In the rows, 128 means zero.
Known rows:
bropun: [161 105 101 161  98 141 124 135 140  60 125  99 124 127 166 198 146 192
  98 123  64 142 154 119 143 168 107  97 160 145  61 121]
kliga: [119 102  85 134 142 102 133 156 157 173 106 115  59 135 122 130 170 116
 173 132 155  83 109 139  94 156  94 104  86 159 161 133]
pobek: [164 191 124 149 126 149 123  87 147 120  99 137 146 119 108 157 123 152
  97 192 139 136 136 148  91  99 121 131  96 152 152 117]
nutradru: [117 132 143 137 133 140 139 125 138 114 125 133 140 110 123 132 120 131
 135 135 132 115 120 119 122 127 122 111 116 138 117 126]
driro: [116 136 103 164 131 197 144 108 137 153 153  87 147  84 106 137 108 112
 166 115  52  93 128  82  91  88 153 128 124 114 185 218]
kluskidu: [102 120 143 138 134 137 149 120 139 124 113 140 129 113 120 148 116 128
 143 152 143 121 118 101 118 110 134  99 110 134 134 130]
zivon: [ 93 108  89 100 136 103 146 146 125 153  69 116  44 156 145 180 104  35
 162 138 157 140 150 172 120 175 113 118 117 185 194 192]
liflan: [185 226  82 191  73 128 121  83 138 101 173 152 149 132 139 125 139 130
  42 172 145 117 216 132 136 129  93 109  88 126 152  98]
pabregil: [113 144 112  72 120 147 195 177  79 165 101  99 175 124 164 121 184 181
 152 109 171 178 174 125 138  90 202 177 155  54 143  92]
regragrur: [111  99 126 157 152 127 150 130 145 122 121 140 127 119 118 143 151 138
 147 128 163  93 100  93  77 119 142  89  74 141 129 119]
fupan: [174 116 191  77  77 111  58 178 162  87 172 119 153 124 137  60 160 149
 113 160 174 185 113 106 104 144 212 157 190  86 141 163]
flurus: [207 150  99 110 145  95  56  48  88 186 114 164 130 251  95 157 127 158
  61 166 134 190 142 161  95  32 153 211 121  91 175 114]
teko: [132 148 151 133 129 150 134 129 132 100 129 131 152 104 130 115 120 132
 128 124 134 116 121 135 121 143 123 129 115 144 100 116]
mamam: [134  97 130 149  93 115 130 143 114 157  97 141 151 138 149  93 129 140
  99 121 134 131  60 155 149 118 188 137 139  45 129 129]
podruk: [115 135 152 135 131 146 142 128 136 109 117 136 143 108 126 133 116 134
 135 141 145 120 115 115 116 125 131 113 109 141 113 122]
brugilus: [102 118 143 140 136 140 147 120 140 125 113 140 127 111 121 147 116 129
 144 151 143 116 116 100 117 111 130 100 110 135 133 129]
plales: [164 113 115  89 122  94  91 144  91 174 122 119 107 178 133  80 142 127
 110  92 125 160 104 166 138 126 146 189 158  99 121 122]
sustun: [122 131 111 108 130 119 122 146 146 162 105 112  70 128 125 120 135 111
 166 138 128 106 128 165 136 162  75 133 124 159 142 138]
bruval: [101 117 149 139 135 139 150 121 140 122 109 143 127 111 123 145 115 130
 143 155 148 119 113  96 117 108 134  97 106 135 127 129]
kodur: [110 131 132 130 133 140 157 126 111  76 105 130 145 127 148 171  91  62
 116 111 154 147 144 144 105 161 162 117 109 172 138 167]
fogran: [137 150 116 106 127 126 117 153 144 147 113 107  88 123 128 106 136 114
 154 125 125 108 130 181 133 176  78 148 128 161 126 129]

Facts:
bibru -π-> vavi; bigro -π-> nuskek; biner -π-> skeflis; bropun -π-> zistin
brugilus -π-> bubom; bruval -π-> bepu; dalostun -π-> flurus; dapem -π-> dobe
deta -π-> rumodak; dipir -π-> mamam; dokli -π-> gedreska; dratel -π-> flurus
driro -π-> noge; drukifluk -π-> dute; druku -π-> grofezel; dunik -π-> bubom
felegrok -π-> dobe; flabul -π-> driflistar; flaskiklo -π-> bubom; flasum -π-> nuskek
flemek -π-> dute; fofesin -π-> flurus; fogran -π-> rogras; fufloski -π-> beda
futem -π-> ruflak; gebi -π-> fupan; giskesu -π-> muvas; gizos -π-> mamam
gomi -π-> dute; greklum -π-> sinin; gremer -π-> vafa; grizil -π-> zistin
gronabem -π-> geto; grutida -π-> skeflis; gufam -π-> flofubrus; guli -π-> tretregre
guplide -π-> gedreska; guze -π-> muvas; kadi -π-> vazem; kezuk -π-> zofan
kifus -π-> pabregil; klafom -π-> gedreska; klebok -π-> vazem; klegul -π-> gedreska
klele -π-> vazem; kliga -π-> sinin; klisin -π-> greras; klogri -π-> skeflis
klopi -π-> mamam; kluskidu -π-> driflistar; kodur -π-> dobe; leplis -π-> fupan
liflan -π-> flurus; liklus -π-> muvas; liplam -π-> muvas; logron -π-> stubal
manu -π-> geto; medrun -π-> bepu; meklar -π-> sisik; mestu -π-> skeflis
migridek -π-> dute; mizugan -π-> pabregil; muflun -π-> vavi; muni -π-> fleplo
murem -π-> dobe; nane -π-> pabregil; nividros -π-> sinin; nodekom -π-> skeflis
nosom -π-> ruflak; nozur -π-> plales; nutradru -π-> grofezel; pafloflur -π-> mamam
plelir -π-> plales; plikur -π-> dobe; plupudo -π-> fupan; plutu -π-> zofan
pobek -π-> flurus; podruk -π-> greras; pubrados -π-> gedreska; radren -π-> nuskek
ragral -π-> flurus; rapo -π-> planam; regragrur -π-> sinin; rimus -π-> pabregil
robrar -π-> ruflak; rogradrul -π-> fleplo; siklun -π-> beda; siplufik -π-> fupan
sivim -π-> tezun; skidopli -π-> beda; skiplo -π-> vazem; skoplil -π-> pabregil
skovo -π-> vafa; skunor -π-> grofezel; sogron -π-> vafa; stetro -π-> vavi
stobus -π-> sisik; stonak -π-> tretregre; stustuk -π-> flofubrus; sustun -π-> bubom
sutram -π-> flofubrus; tabir -π-> planam; tafolom -π-> bepu; tasir -π-> zistin
taskik -π-> bepu; taza -π-> flofubrus; tekar -π-> sisik; teko -π-> stubal
tetrum -π-> fupan; tidro -π-> ruflak; tidrol -π-> sinin; toti -π-> tretregre
tradru -π-> ruflak; tredron -π-> plales; tromar -π-> fupan; trutrufle -π-> planam
vebok -π-> grofezel; vidram -π-> vazem; zabram -π-> nuskek; zemuklus -π-> vafa
zeser -π-> mamam; zivon -π-> dobe; zoskofun -π-> tretregre; zumuk -π-> pabregil
bigro -β-> sustun; biner -β-> dratel; biner -β-> taza; bropun -β-> tradru
bubom -β-> greklum; dalostun -β-> ruflak; dalostun -β-> kliga; dalostun -β-> manu
dapem -β-> zivon; dapem -β-> rogras; dapem -β-> greklum; dapem -β-> zabram
dapem -β-> manu; deta -β-> kluskidu; dipir -β-> tretregre; dratel -β-> druku
driflistar -β-> bruval; driflistar -β-> pubrados; driro -β-> zeser; drukifluk -β-> stustuk
dunik -β-> tasir; dunik -β-> regragrur; dute -β-> futem; felegrok -β-> greklum
felegrok -β-> fufloski; flasum -β-> klogri; flemek -β-> futem; flurus -β-> futem
fogran -β-> skeflis; fufloski -β-> manu; fupan -β-> kadi; futem -β-> druku
geto -β-> dute; gizos -β-> skiplo; gizos -β-> skidopli; gremer -β-> tradru
grizil -β-> stustuk; gronabem -β-> podruk; grutida -β-> greklum; gufam -β-> driro
guli -β-> liklus; guze -β-> taza; guze -β-> tradru; kifus -β-> liklus
klafom -β-> flurus; klebok -β-> plikur; leplis -β-> klegul; liflan -β-> tabir
logron -β-> skeflis; medrun -β-> skeflis; meklar -β-> flemek; migridek -β-> tafolom
migridek -β-> tredron; migridek -β-> mestu; mizugan -β-> stetro; muflun -β-> klegul
muni -β-> mestu; murem -β-> tafolom; nane -β-> druku; nane -β-> futem
nane -β-> bepu; pafloflur -β-> medrun; plales -β-> fofesin; plelir -β-> tribrestir
plikur -β-> grofezel; plupudo -β-> tekar; plutu -β-> sinin; plutu -β-> dobe
podruk -β-> nodekom; rapo -β-> ragral; rimus -β-> driro; robrar -β-> dokli
robrar -β-> rapo; rogras -β-> fofesin; rumodak -β-> ragral; sinin -β-> tradru
siplufik -β-> tromar; sivim -β-> flurus; sivim -β-> fofesin; sivim -β-> tidrol
skeflis -β-> zivon; skiplo -β-> manu; skoplil -β-> futem; stetro -β-> zumuk
stustuk -β-> skiplo; sustun -β-> zabram; tabir -β-> rapo; taza -β-> rapo
teko -β-> skunor; tetrum -β-> sinin; tradru -β-> tezun; tribrestir -β-> greklum
tromar -β-> futem; vafa -β-> skidopli; vavi -β-> vebok; vavi -β-> driro
vebok -β-> toti; vidram -β-> vazem; zemuklus -β-> brugilus; zistin -β-> vebok
zofan -β-> tidro; zoskofun -β-> giskesu; zoskofun -β-> druku; zoskofun -β-> skovo

Rows:
No name comes twice in this set of rows, the named rows included.
[143 143  95 119 153 114 101  70 145 181  89 151  78 189  88 196 123 133
 138 206 135 130 150 150 100  76  89 142  97 148 197 139] => fofesin
[123 127  86 184  88 105 137 111 127 105 192 154 114 152 153 152 132 124
  86 131 127 109 210  74 172 133  95  70 114 104 133 116] => taza
[134  90 185  79 159 114  39 104 152  88 220 172 135 215  94 153 111 140
 161 141 138 125 177 111 114 127 121 166 145 113 133 157] => tromar
[133  69 127 104 151  85  90  97  75 173 151 163 124 228 117 129 120 132
 107  97 131 166 119 104 138  61 169 169 144  68 135 125] => bepu
[120 184 104 119 137 230 177 142 114 136 160  66 196  77 129 132 141 155
 195  84  67  96 196 124 102 118 147 182 134  96 159 174] => rimus
[119  76 108 126 182 101 107 112 132 153 149 148  97 195 100 162 147 132
 166 105 135  87 126 124  87 123 105 133  88 138 137 126] => tidrol
[120 101 147 110 179 122  90  82 107 124 176 171 136 214 100 161  98 132
 143 100 114 113 156 128 131 108  99 164 113 123 109 118] => flemek
[144 162 114 158 127 206 130 118 131 128 167  82 171  76 111 106 113 116
 150  89  45  88 127 117  95 123 137 154 128 125 146 197] => gufam
[148 132 154 112 165 138  83  93 104  98 191 161 163 195 112 128 102 136
 123  77 107 109 159 155 134 137  93 181 116 132  76 106] => zoskofun
[131 124 183 104 115 134  89 145 184  75 166 133 139 112 116 125 134 138
 154 175 156 129 141 102 105 150 145 116 147 131 145 161] => gebi
[152 138 140  96 162 131  84 111 115 118 164 139 133 183 113 119 112 131
 140  88 107 110 151 183 133 160  81 190 127 146  92 114] => sivim
[162  57  76 151  74  97 128 145 109 120  91  95  96 155 179 187 166 190
  69 131  83 200 118  82 148 104 179  94 189  85 104 134] => tezun
[166 130  91 174  83 130 121 129 129  60 172 117 131 136 171 161 145 169
  74 106  79 126 189 117 163 176  90  98 143 129  68 109] => guze
[101  78  71 130 150  85 137 151 163 200  92 119  27 147 111 151 170 109
 192 151 154  84 111 126  95 139  89  90  89 154 191 148] => greklum
[102 109 100 107 134 106 128 142 152 188  90 119  42 140 118 143 134 104
 180 161 136 108 127 143 136 137  76 114 122 152 173 150] => zabram

The same objects again, as new rows of numbers:
Known rows:
grutida: [161 150 119 118 138 134 139 171 152 159  79 115  87 109 144 104 109 116
 136 163 136 187 114 142  92 181  92 141 153 124 155  89 117  87 127 158
 143]
greklum: [157 197 125 137 156 129 162 142 177 166 100  73 113 122 126 113  92 101
  95 131 142 195 122 146  68 172  79 133 191  94 174 147 110 143 105 140
 111]
skovo: [151 153  68 125 103 126  92 114 152 159 131  80  81 128 129  92  69 141
  91  95 113 136 117 133 107 201 100 156 174  89 161  94 127 119 138 124
 107]
bruval: [130 132  99 131 135 135 137 142 159 169 127  79  63 113 124  76 140 121
  77 122 143 125  91 126 117 178  77 162 185 101 145 100 136 122 140 123
 144]
driflistar: [141  94  97 133 121 116 110 155 136 144 106 123  67  82 135  38 143 135
 112 133 130 137  90 118 128 154 109 163 146 116 123 100 130 128 150 152
 143]
zivon: [157 187  96 158 137 130 133 160 174 160 110 122  67 103 129  94  68 108
  99 136 153 195 133 123  98 194  97 135 195 126 172 107 112  94  88 116
 117]
klopi: [142 105  79 123 129 101 148 141 143 172  93  90  65 100 119  79 139 128
 100 119 133 111 105 107 125 163  85 164 197 110 145  78 147 100 144 119
 126]
rimus: [103 137 128 137 143 145 129 181 160 135 120 123 116  77 135 104 122 132
  91 110  95  28 100  93 128 171 119 166 175  87 173  96 102  97 178 119
 156]
fupan: [ 99 101 100 165  96  40 125 144 135  98 114  97  83 107 119  69 130 125
  60 180 110 117  26 129 136 146 112 146 130 115  71 130 124 112 115 119
 148]
fufloski: [166 160 115 129 142 116 160 164 156 161  79 104  98 105 128 105 103 107
 123 157 134 186 122 135  91 173  93 142 173 118 164  99 115  98 113 139
 125]
klele: [135 121  92 125 133 124 142 144 147 167 101  91  72 112 130  78 131 126
  97 120 140 120  95 119 113 169  81 161 183 104 143  96 137 111 147 131
 134]
stobus: [131 127  99 127 131 132 136 149 152 163 109  94  70 113 132  76 129 126
  91 125 139 123  90 122 112 177  84 159 175 102 142  99 133 113 143 129
 143]
stetro: [130 126  97 129 133 135 139 148 148 166 114  96  69 114 130  70 137 123
  90 127 142 124  84 127 116 175  81 166 176 106 141  97 133 115 145 127
 147]
fogran: [161 145 107 126 136 117 153 165 143 160  74 116  98 105 135  93 100 115
 133 153 131 172 110 133  94 174  95 147 165 120 156  96 115  93 122 143
 130]
taza: [154 129  99 145 109 133 157 131 202 155 105 101  69 169 132 127  87 133
  94 122 132 112 133 104 113 150  91 142 159  86 125  92 136 130 163 125
 110]
vebok: [ 87 146 124 124 137 123 118 155 148 134 125  71  87  98 128 109 124 145
  91 115 124  69 102 108 123 167 110 156 189  83 145 115 118 100 169 157
 141]
sogron: [131 127  98 127 131 132 136 149 151 164 108  93  71 115 132  76 130 127
  93 125 140 122  92 123 112 175  83 159 176 103 141  97 133 112 144 130
 143]
muflun: [131 115  94 127 131 134 140 154 135 164 103 110  73 113 136  64 134 121
 106 130 141 122  78 127 114 174  81 168 170 111 137  95 129 105 150 132
 148]
taskik: [132 128  98 126 131 132 137 148 151 165 109  93  71 115 132  76 128 127
  94 126 141 123  92 123 112 176  83 159 176 103 141  99 133 111 144 130
 143]
brugilus: [131 133 100 130 134 134 136 143 161 167 124  81  65 115 125  78 138 125
  77 121 142 124  95 124 114 178  79 160 183  99 145 102 137 121 140 123
 143]
klebok: [132 110  88 125 133 126 144 149 133 168  97 104  74 111 134  67 137 122
 111 127 140 121  82 125 114 168  78 169 178 113 139  93 133 106 151 133
 140]

Rows:
No name comes twice in this set of rows, the named rows included.
[139 116 118 121 123 150  82 151 167 146 131  95  45  97 144  63 153 144
  92 135 140 152 103 131 119 168 103 146 133 104 126 104 137 136 151 173
 159] => gedreska
[146 126 103 147 113 129 169 141 191 154 107 111  64 177 132 115  99 118
 113 130 135 109 131 110 122 146  89 147 151  93 125  97 134 122 176 121
 110] => tabir
[172 145  63 136 104 147  96 138 158 156 122 137 115 108 140  84  55 128
 100  90  79 105 113 123 108 209 113 167 155  97 189  70 108 112 146  91
 118] => skoplil
[150 135 106 150 114 128 169 135 205 155 117  98  58 180 125 122 100 120
  98 126 134 109 138 109 123 147  87 144 157  86 127 100 137 131 173 114
 107] => rapo
[158 139  74 118 107 116 107 142 120 152  85 125 106 117 145  82  59 131
 142 122 111 156 105 137  96 194 109 156 154 112 156  87 110  90 136 144
 114] => sivim
[153 156 121 135 102 117 199 147 198 151 121  66  70 179  95  97  87 127
  86 135 130 114 155 104 134 164 106 164 154  69 114  94 136 139 163 100
 127] => ragral
[157 168  63 127  99 125  81 100 165 160 146  63  79 134 123 104  56 143
  76  84 107 142 132 135 107 205 104 153 179  81 167  95 128 130 133 117
  97] => druku
[141 100 100 134 120 115 109 152 145 143 108 116  66  84 133  44 142 137
 104 130 130 136  95 115 126 154 109 160 148 112 124 102 134 131 147 148
 141] => zofan
[133 128  94 127 136 125 141 138 156 171 117  78  65 111 123  81 139 125
  84 117 142 121  98 122 115 172  79 161 191 100 147  99 141 118 143 124
 136] => kadi
[172 135  62 134 102 146  99 142 147 154 111 151 122 110 146  80  51 128
 114  93  78 101 107 123 107 206 116 168 149 102 185  68 105 105 151  94
 119] => nane

